Here is a tiny trained network, its code and every weight. The questions are about switching its units off for an input and a class, where a switched-off unit gives its printed mean instead of its output.

import numpy as np


def w(rows, s, z=0):
    codes = np.array(rows[::2]) - 128.0
    scale = np.full(codes.shape[1], s)
    scale[-1] = z or s
    return codes * scale


def f(y):
    return y / 2 * (1 + np.tanh(0.7978845608 * (y + 0.044715 * y**3)))


def log_softmax(a):
    a = a - a.max(-1, keepdims=True)
    return a - np.log(np.exp(a).sum(-1, keepdims=True))


def net(x, mask):
    res = np.array(x, float).reshape(1, 6) / 4 @ E
    y = f(res @ A[0][:, :-1].T + A[0][:, -1])
    res = res + np.where(mask, y, B[0][:, -1]) @ B[0][:, :-1]
    return log_softmax(res[-1] @ U[:, :-1].T + U[:, -1])


A, B = {}, {}
E = w([
[129,125,129],'x0',
[125,129,126],'x1',
[138,255,49],'x2',
[216,55,52],'x3',
[137,128,137],'x4',
[139,134,149],'x5',
],0.0076)
A[0] = w([
[104,160,112,4],'neuron 0',
[173,94,189,4],'neuron 1',
[222,112,91,31],'neuron 2',
[64,162,140,108],'neuron 3',
[211,119,109,146],'neuron 4',
[90,167,177,41],'neuron 5',
[146,177,81,68],'neuron 6',
[166,189,111,36],'neuron 7',
[92,62,161,123],'neuron 8',
[197,100,68,96],'neuron 9',
[132,190,90,134],'neuron 10',
[244,118,98,76],'neuron 11',
[207,59,64,188],'neuron 12',
[118,160,76,162],'neuron 13',
[44,160,158,55],'neuron 14',
[96,91,163,2],'neuron 15',
[198,222,115,52],'neuron 16',
],0.011,0.0038)
B[0] = w([
[109,107,97,122],'neuron 0',
[118,97,90,138],'neuron 1',
[66,123,118,172],'neuron 2',
[77,153,157,170],'neuron 3',
[71,171,157,182],'neuron 4',
[2,113,103,157],'neuron 5',
[140,84,116,165],'neuron 6',
[127,37,77,151],'neuron 7',
[185,89,55,180],'neuron 8',
[67,168,116,194],'neuron 9',
[179,92,102,192],'neuron 10',
[51,131,144,192],'neuron 11',
[98,154,171,255],'neuron 12',
[174,139,81,178],'neuron 13',
[111,94,113,176],'neuron 14',
[119,62,32,130],'neuron 15',
[154,70,36,190],'neuron 16',
],0.0084,0.0062)
U = w([
[170,162,121,244],'0',
[2,171,108,2],'1',
[193,158,117,198],'2',
[220,31,37,33],'3',
],0.0068,0.0062)

Each question gives the input, the list of numbers given to net, and the class t.
The units are the neurons (one row each of A and B). Each row of codes is followed by its name. A weight is (code - 128) times the scale printed after its matrix; where a second scale follows, it is the last column's (A, B and U).
mask holds one flag per neuron, in row order. A switched-off neuron (its flag False) gives its mean, the last column of its row in B, instead of its output. The means were averaged over made-up inputs and are rounded, as every weight is.
A unit's drop is (log p(t) with every unit on - log p(t) with that unit switched off) / (log p(t) with every unit on - log p(t) with every unit switched off).
The circuit of an input: a set's keep is (log p(t) with only the set's units on - log p(t) with every unit switched off) / (log p(t) with every unit on - log p(t) with every unit switched off). Starting from the 12 units with the biggest drops (on a tie, the unit counted first), units are removed one at a time, each time the one whose removal leaves the highest keep (on an exact tie, the one counted first), for as long as the keep stays at least 0.8.
circuit, biggest first: the units of the circuit, biggest drop first
top k neurons: the k neurons with the biggest drops, biggest first
drop of u: that unit's drop, to one decimal
input [2,-3,7,7,-3,0], class 1: circuit, biggest first : (neuron 11; neuron 9)
input [-3,-2,5,6,-4,3], class 1: circuit, biggest first : (neuron 11; neuron 9)
input [-6,-1,-7,-1,3,8], class 3: circuit, biggest first : (neuron 8; neuron 15)
input [1,-3,-7,-2,2,6], class 3: top neuron : (neuron 8)
input [-7,0,8,-6,-6,2], class 3: top 3 neurons : (neuron 16; neuron 10; neuron 7)
input [0,5,-7,-4,7,-1], class 3: top 3 neurons : (neuron 8; neuron 15; neuron 12)
input [1,3,7,8,3,1], class 1: top 4 neurons : (neuron 11; neuron 9; neuron 4; neuron 2)
input [-2,-7,-8,-3,6,-1], class 3: drop of neuron 15 : 0.2
input [3,-5,8,-1,-7,-7], class 3: drop of neuron 16 : 0.1
input [-1,4,-4,6,6,7], class 1: drop of neuron 2 : 0.1
